Facts:
baklunas (bropedil nedraves,plirir,luvir) (sogris c)
besem (sogris b) (skasken seza)
betek (sogris d) (skasken plebo)
bina (bropedil gegrel) (sogris b) (skasken trugaskam,zevak,triros,pomagul)
boli (sogris a) (skasken vure)
brabruk (niskel triros) (sogris a) (skasken plobikle,trugaskam)
braso (sogris b) (skasken buban)
bredru (sogris d) (skasken tobeta,lala)
britul (niskel plirir) (sogris d)
bronodos (sogris c) (skasken trugaskam,vure)
brusuk (sogris a)
buban (sogris d) (skasken britul)
buklas (sogris a) (skasken neta,keklal)
derakin (sogris b) (skasken stasku,klutak)
deskigis (sogris f) (skasken nabras)
deskim (sogris d) (skasken rodribil)
desus (sogris f) (skasken trugaskam)
deti (niskel zevak) (sogris b) (skasken poklun)
difal (sogris c) (skasken braso,luskik)
ditem (sogris b)
dogam (bropedil vabrin,trovos) (sogris d) (skasken ditem)
drabre (niskel trudrem) (sogris a) (skasken zelir)
draklakul (niskel mokle,trudrem,takla,triros) (bropedil kono) (sogris d) (skasken rodribil)
drekebro (sogris a) (skasken fludralur)
drekim (sogris f) (skasken pleflek)
dribri (niskel brusuk) (sogris b) (skasken deti,mabik,netem)
driskor (bropedil brabruk,stezok,trovos,luvir) (sogris d)
droplel (niskel sugene,keklal) (sogris d) (skasken drekim)
drubel (niskel trudrem) (sogris a) (skasken trugaskam,plebo)
drufu (bropedil lala,finon,droplel) (sogris e) (skasken fogrosto,desus,luskik)
druklak (bropedil klabrile) (sogris c) (skasken luver)
dustim (sogris a) (skasken stiflom,plirir,seza)
duzegrim (bropedil kleduk) (sogris b) (skasken mesaklok)
duzenu (bropedil tobeta,fati,trudrem,plebo,kloskar) (sogris a)
falol (sogris d) (skasken seza)
fati (niskel plobikle) (sogris c) (skasken floflo)
fenim (sogris e) (skasken rodribil)
fepeplo (niskel zevak) (sogris e) (skasken mokle)
finon (sogris b) (skasken neta,drekebro)
flaklin (niskel deskigis) (bropedil deskigis,drekim) (sogris e) (skasken fogrosto,falol,bronodos)
fleba (bropedil brabruk) (sogris c) (skasken trugaskam,bronodos)
flebrum (sogris c)
floflo (niskel zegrel) (sogris a)
floso (bropedil deskim,drekebro) (sogris c) (skasken duzenu)
fludralur (bropedil drabre) (sogris b) (skasken desus)
fogrosto (bropedil tebri,deskim,klutak) (sogris a) (skasken klisil)
fuzam (bropedil dribri,besem,trokle,drabre,treflak) (sogris a) (skasken zuflo)
gadrir (bropedil zevak) (sogris d) (skasken besem,sano)
gagram (bropedil boli,ditem) (sogris a) (skasken rinul,boli,desus,lala,bronodos)
gegrel (sogris d)
gralitri (sogris e) (skasken drekim,stozin)
grudal (sogris d) (skasken baklunas)
gudipar (niskel dustim) (bropedil drabre,brusuk) (sogris b) (skasken trugaskam,vure)
kaba (sogris a) (skasken klege,stozin,pletal)
kalikar (bropedil betek,klisil) (sogris f) (skasken stozin)
keklal (sogris b) (skasken fludralur)
klabrile (sogris e) (skasken kleplo)
klavi (sogris c) (skasken lidusken,seza)
kleduk (sogris a) (skasken trokle)
klege (bropedil flebrum,nipubru,seza) (sogris a)
klegenel (bropedil bredru,lala) (sogris b)
kleplo (bropedil boli,gegrel,keklal,tonan) (sogris a) (skasken zelir,fludralur,plebo)
klisil (sogris b) (skasken trugaskam,bronodos)
kloskar (niskel zuklive,fati) (sogris c) (skasken trokle)
klutak (sogris e) (skasken trugaskam)
koflugros (niskel plobikle) (sogris e)
kono (sogris a)
koras (bropedil rodribil,drekim,gegrel,takla,muflaklam,triros,pomagul) (sogris c) (skasken fleba,lidusken)
lala (sogris e)
laplusi (bropedil mabik,nedraves,steplir) (sogris a) (skasken trudrem)
lidusken (niskel dribri,ripla,triros) (sogris b) (skasken trugaskam,zevak)
losu (bropedil tobeta,muflaklam) (sogris a)
luskik (sogris a) (skasken stozin)
luver (bropedil rosil,gegrel) (sogris c) (skasken zelir,zevak)
luvir (sogris a) (skasken bronodos)
mabik (sogris b) (skasken plebo,finon)
manimuk (bropedil mabik,takla) (sogris a) (skasken nipubru,poklun,netem)
mesaklok (bropedil trokle,mibak) (sogris e) (skasken losu)
mibak (niskel deti,tonan) (sogris d) (skasken vure,klege,kleplo)
migro (niskel plobikle,brusuk) (bropedil brabruk,betek) (sogris b)
mokle (niskel plobikle) (sogris c) (skasken trugaskam)
muflaklam (sogris b) (skasken fludralur,zevak,klisil,stozin)
mugrus (bropedil buklas,skeru) (sogris b)
nabras (niskel tobeta) (bropedil rodribil,nuplukle) (sogris d) (skasken zotrak)
nedraves (sogris e) (skasken klisil,muflaklam)
neta (sogris c)
netem (sogris f) (skasken kleplo)
nimel (sogris c) (skasken drabre)
nipubru (sogris f) (skasken fludralur,keklal)
nogu (bropedil boli) (sogris b) (skasken skego)
nuplukle (sogris f) (skasken rodribil,floflo)
nutem (sogris f) (skasken fleba,pletal)
platrak (bropedil difal,stozin) (sogris b) (skasken buban,vure,gegrel)
plebo (sogris a) (skasken vure,desus)
pleflek (bropedil zelir,gralitri,zevak,grudal) (sogris d) (skasken desus)
pletal (sogris d) (skasken seza)
plifi (sogris a) (skasken zuflo,mabik)
plirir (sogris d) (skasken fleba)
plobikle (sogris d) (skasken vure)
ploflare (niskel sturom,drabre) (sogris c)
plumik (niskel nogu,droplel) (bropedil trokliflan,rosil,kleduk) (sogris c)
poklun (bropedil vabrin,klabrile,derakin,pomagul) (sogris a) (skasken fogrosto)
pomagul (sogris c) (skasken drekim,flaklin)
rakim (bropedil besem,rodribil,pletal) (sogris e) (skasken nimel,stiflom)
rinul (sogris a) (skasken fludralur,flaklin)
ripla (niskel trovos,droplel) (bropedil rinul,treflak,nuplukle) (sogris a) (skasken drubel,difal)
rodribil (sogris b)
rofle (niskel mokle,drubel) (bropedil gralitri,klavi,brusuk) (sogris f)
rosil (sogris d) (skasken fepeplo)
sano (bropedil plirir) (sogris b) (skasken triros)
seza (sogris a) (skasken trugaskam,fludralur)
skego (sogris a) (skasken netem,plebo)
skeru (sogris c) (skasken britul)
somagak (niskel drabre) (sogris f)
stagotun (sogris f) (skasken kalikar,mesaklok)
stasku (niskel brusuk) (sogris f) (skasken zelir)
stefluk (niskel migro) (sogris b) (skasken trokle,mesaklok)
stepla (sogris e) (skasken fuzam,netem)
steplir (sogris d) (skasken boli,trudrem)
stezok (sogris b) (skasken mokle)
stiflom (sogris e) (skasken betek)
stobor (bropedil stozin,somagak,sutrak) (sogris b) (skasken netem,plirir)
stozin (sogris a)
sturom (niskel stasku,plobikle) (sogris c) (skasken boli,zelir,trugaskam)
sugene (bropedil treflak) (sogris a) (skasken gegrel)
sutrak (sogris d) (skasken sano)
takla (sogris b) (skasken flaklin,triskol)
tebri (sogris f) (skasken lidusken,drekebro)
tobeta (niskel sturom,zevak) (sogris c) (skasken vure,pomagul)
tonan (sogris b) (skasken dogam)
treflak (sogris a)
triros (niskel stasku,fepeplo) (sogris c) (skasken triskol)
triskol (sogris c) (skasken plirir)
trokle (sogris f) (skasken fenim,floflo)
trokliflan (sogris e)
trovos (sogris b) (skasken stozin)
trudrem (sogris b) (skasken zevak)
trugaskam (sogris e)
vabrin (sogris b) (skasken deti,losu)
viflipan (bropedil nipubru,luskik) (sogris a)
vuklasi (bropedil kleduk) (sogris b) (skasken drufu,britul)
vure (sogris d)
zabra (bropedil muflaklam,droplel) (sogris a)
zegrel (sogris a) (skasken triskol,skego)
zelir (sogris a)
zevak (sogris d)
zotrak (niskel zelir,koflugros) (bropedil drekim,luvir) (sogris b)
zuflo (niskel losu,trovos) (sogris a)
zuklive (sogris b) (skasken stobor)

Known rows:
[  8   9   4   0  -3   3  -1   5   1 -15   5   0  -5   0   3  -6 -19  -4
  -3  -4  -4   4  -5   2  -2 -11  -1   4  -6  -1   4 -10  -7  20] -> lidusken
[ -5   5  -1   0  -5   4  12 -12   8   5  -3 -11  -5  13  -7   2 -11   4
  -3   5  -3   2   2   3   8  12   2   5  -2  -3  -1  -2   0  -2] -> drekebro
[-6 10 -5  2  4  1 -5  6 -3 -3  4 -8 -1  2  6  4 -3  2 11 -4  1  0 11 -3
 -6 -1 -3  1  3 -9 -5  7 -4 -7] -> triskol
[-7 13 -4  3  1 -4 -3  7 -2  4 -3 -4 -1  8  0  2 -7  7 -1  0 -2 -3 -7 -2
  0 -1  5 -4 -2 -2  0  8 -6  6] -> kalikar
[  0   8   1   0   3   6  -9   7  -2 -10   9  -1  -2  -2   9  -2 -10  -2
  12  -8  -2   7  13  -5  -2  -6  -5   3   0 -10  -4  -2  -1   3] -> sturom
[-1  8 -3  2  2 -2  0 -1  2  4 -3 -4 -5  8  3  3 -8  4  4 -2  2  2 -1  0
  6 -1  0 -2  0 -2  0  1  1  4] -> drufu
[ 2  6 -3 -2  1 -3 -1  2  0  1 -4 -4 -3  5  5  1 -7  4  2 -2  2  0 -7  2
  1 -4  2 -3 -4  2  5 -1 -5  3] -> derakin
[-12  12  -4   0  -1   2   0   1  -1  -7   8 -10  -2   4  -2   1 -12   4
   1   3  -4  -1   5  -1  -4   5   1   1   1  -8  -7   0  -7  -1] -> pletal
[ -4   4  -1  10   6   8   1   7  -4   0  -3  -6  -8   6   7   0  -3  13
  -2   8   2  -2  -5  -3   5  -1   4   1 -13   1   5   3  -3   1] -> kleduk
[-5  9 -3  3  3 -4 -2  6 -2  0 -4 -4 -1  4  5 -1 -4  6  1 -5  2 -5 -9 -2
  2 -2  2 -4 -1  0 -2  2 -7  0] -> trokle
[ 6  4 -1  6  2 -7 -5  9 -6 -2 -8  2 -3  8 -5  5 -1  2  2 -7 -4 -4 -4 -3
 -3 -6  2  0 -2  3  7  6 -7 18] -> zotrak
[  4  12  17   4   3 -12   7  -9  -5  -4   1  -2  -1  10  -2   8   3  21
 -10  -1   4  -6   0 -14  -4 -29  10  -3  -2   3  -1   3 -17  -2] -> floflo
[-3  2 -2  7  4  2  1 -2  1 -5 -4  2 -1  7  0  0 -1  5 -1 -7  2 -6 -6 -5
  5  4  2  1  1  2  0 -5 -7  5] -> drabre
[-6 10 -5 11  9  6 -9 16 -9 -6  5 -7 -4  0 11  7 -2  8 12  2  1 -2 10 -8
 -4 -1 -4  6 -5 -5  0 10  2  0] -> plumik
[-6 10 -6  1  5  0 -6  5 -3 -3  3 -7 -1  2  7  3 -3  3 11 -5  1  1 10 -2
 -4 -2 -3  0  2 -8 -5  6 -3 -6] -> nimel
[-16  12 -10 -10   6   3 -14   4   0   9  -3   4  -2   0   9   2  -8  16
   2   5   3   6 -15  -8   4   7   6 -15  -7   4   5   2   0  -3] -> losu
[-12  19   4  -8   6  -4  -4  -4  -3   1  14  -5   0   5   6   8  -8  22
  -1   6   8   9   5  -8   1 -15   9  -9   0  -6  -9   4  -5 -13] -> plirir
[-7  6 -2  1  6 -1 -5  7 -6 -3  3 -5 -1  2  3  0 -2  8  6 -1 -2 -2  3 -5
 -3 -1  1 -5 -1 -6 -6  2 -8 -4] -> deskim
[  4  13   1  -3   0  -1  -5  -1   1  -2   1  -1 -11  -2   5   5 -16   4
   4  -2  -3   2  -7  -5   0  -7  -6  -9  -9   4   4  -6   4  15] -> bina
[ -2   3   1  10   4  -2  -5   8 -10 -11   1  -3  -2   5  -4   3   2   3
   5  -7  -6  -7   7  -8  -4   0   0   2   1  -5  -6   2  -8   9] -> draklakul
[ -8  16   9  -8   3  -6   4 -14   2   9   5  -4  -1   8   6   9  -5  28
  -8   7  12   7  -4  -9   6 -19  12 -10  -3   3  -2   1  -6 -16] -> zegrel

Rows:
No name comes twice in this set of rows, the named rows included.
[ -6  16  -3   2   3   0  -8   5  -4  -3   5  -8  -7  -1   6  11  -7   5
  13  -1  -3  -3  10  -9  -7   0 -10  -3  -2  -5  -3   6   4   0]	luver
[  1  -3   2   2   4   1   3  -5   0   8 -10  -2  -4   9   1  -1   0   7
   5  -2   1   3   0  -3  12   2   1  -4  -4   0  -1  -3  -1  -3]	skego
[  7  -5   6   9   7  -1  -2   5  -9  -4  -3  -1  -2   5   0  -1   5   1
  12 -10  -3   0  12  -7   9  -1  -2   1   1  -8  -8  -3  -3   1]	mibak
[  2   5   2   9   3  -2  -5  11  -8 -13   1  -4   2   2   1   3   3  -2
  12 -11  -5  -7  13  -8  -9  -5  -5   7   4  -8  -3   5  -9   4]	ploflare
[  0   6   0   8   3  -1  -3   9  -6 -11   1  -5   1   3   1   2   0  -1
  11  -9  -4  -5  12  -6  -7  -3  -5   7   4  -8  -3   5  -7   1]	kloskar
[-8  5 -7  7  9  3  0 -4  2 -2  0  5 -3  9  4  1 -1  9 -4 -7  5 -6 -8 -6
  5  3  3 -7  0  5 -2 -2 -6  7]	fuzam
[ -8  12  -7   1   8  -1 -12  10  -6   0   3  -1   0   5   4   5  -2   5
  11  -5   0   3  11  -7  -7  -5  -1  -6   2  -8  -4  13  -5   2]	baklunas
[ -5   8   1   0   6  -4  -9   5 -10  -2  -1  -6  -5  -3   3   5  -2  10
  12  -1  -5  -4   2 -11  -4  -1  -5 -11  -4  -3  -6   1  -2  -2]	gegrel
[ 10 -10   7   3   7   5   3  -8   1  13 -10   4  -7  10   6  -5   1   5
   9  -8   3  12   5  -4  24  -3  -1  -5  -7  -2  -3  -8   6  -4]	plebo
[ -1   3   1  12   5  -2  -2   5  -8 -12   2  -1  -2   6  -5   4   2   2
   6  -9  -6  -9   9  -9  -3   1  -2   2   3  -5  -7   1  -6  12]	nabras
[-6  5 -4  3  6  0 -3  0 -1 -2 -3  2 -2  4  5 -2 -2  9 -2 -4  2 -5 -9 -6
  2 -1  3 -7 -3  4  0 -2 -9  3]	treflak
[  6   3   6  11  -1  -7   0   9  -7  -9  -8  -4   0   5  -3  -1   0  -1
   1 -10  -6 -10  -4  -5  -1  -5   1   6   0  -2   1   0 -10  10]	somagak
[  1  13   3  -2   0  10 -11   9   0 -17  18   0  -3  -6  12  -6 -20  -5
   8  -7  -2  11  11  -3  -3 -12  -5   3  -3 -12  -5  -8  -2  11]	mokle
[ 6  1 -1  3  7 -3 -3  1 -3  7 -8  3 -5  7  8  1 -1  6  6 -6  5  4 -4 -2
 10 -7  0 -7 -5  3  3 -1  1  4]	platrak

Now the same elements, written a new way:
Known rows:
[ -4  -4  -2  -1  -5 -11   1   6  -4  -3   0   9   0  -1] -> floflo
[-2 -2  1  1 -1  0 -2  1 -3 -3  1  1  0 -1] -> kono
[ 1  0 -1 -1 -1 -3 -3 -1 -1  5  1 -6 -2  2] -> pletal
[-2 -4  1  0 -2  2 -2 -1  0  2  0 -1 -3  0] -> keklal
[ -3   0  -6   1   1 -10   2   2  -1   4   1   2  -2  -1] -> plumik
[-1  2  2  4  4 -1 -2 -1 -1  3  1 -3 -5 -1] -> manimuk
[ 0  1  0  1 -2 -3 -4 -2 -1 -3  1 -1 -3  0] -> sugene
[-3  0  2  2  3  0 -1  0 -1  3  0  1  0 -1] -> zuklive
[-8  0 -2  4 -4 -2 15 -3  3  0 -2  6  0  0] -> stasku
[-1  0  2  3  2 -1 -2 -4 -1  2  0 -2 -1 -2] -> zegrel
[-4 -7  1 -2  0  9  9 -7  2 -3  1 -6 -3  1] -> desus
[-1  0  0  0  5 -8  2  6 -4  4  2 -3 -2  0] -> driskor
[-2  0  1  0 -3 -3 -6  0 -2 -2  1  0  0  0] -> treflak
[-3 -2  1  3  7  9  6 -6  2 -4  2 -1 -2  1] -> nutem
[-2 -1 -2 -1  3 -1  3 -1 -2  7  1 -8 -1 -1] -> triskol
[-1  1 -2  1  3  2  2  1 -1  7  2 -6 -4 -1] -> luver
[-2  0 -3 -1  4  1  1  2 -3  4  3 -2  2 -1] -> flebrum
[ 3  2  2  4  3  4 -2 -2  2  1  1 -3 -5 -1] -> gagram
[-3 -2  1 -2 -1  0  0  1 -3 -1  1  1 -4 -1] -> duzenu
[ 2 -2  1  2 -1 -3  0  1 -1 -5  2 -2 -1  3] -> trovos
[ -2   0  -6   2   0 -16   4   2  -1   4   1   4   0  -2] -> ploflare

Rows:
No name comes twice in this set of rows, the named rows included.
[ -1  -3  -3   3  -3 -14   5  -2   2   2  -3   3  -2   0]	lidusken
[ 2 -5 -1 -5 -4 -1  3  1 -2  5  0 -7 -2  1]	vure
[  2  -2  -2  -2   1   0   4  -1   0   5   1 -10  -2   0]	bronodos
[-3 -5  1 -2 -2  5  0 -3  0  1  0  1 -3  3]	lala
[-3  0  2  4  3  0 -2  4 -2 -3  2  0  0  1]	vabrin
[  2  -2  -2   7  -4 -14   4  -2   1   1  -2  -1   0   1]	brabruk
[ 0  2 -1  0  5 -4 -6  1 -3  2  2  0  2 -1]	grudal
[ 2  3 -1  2  5  0 -1 -3  1  4  2 -8  1  0]	klavi
[ -7  -1  -2   2  -2 -15   7  -5   3  -5   1   9  -2   0]	rofle
[-5  1  3  3  9  4 -1 -3 -1  5  0  3 -1  0]	stepla
[  0  -8   0   1  -3 -17  -3  -5   1   2   4   1  -2   0]	trudrem
[-3  1  1  0 -4 -3  0  1 -2 -2  0  3  1 -1]	brusuk
[ -1  11  -4   0 -19 -11  23   5   4  10   0   5   2  -2]	mokle
[ 0 -4 -3 -4  3  9 -2  1 -4  2 -7 -8  0  2]	zevak

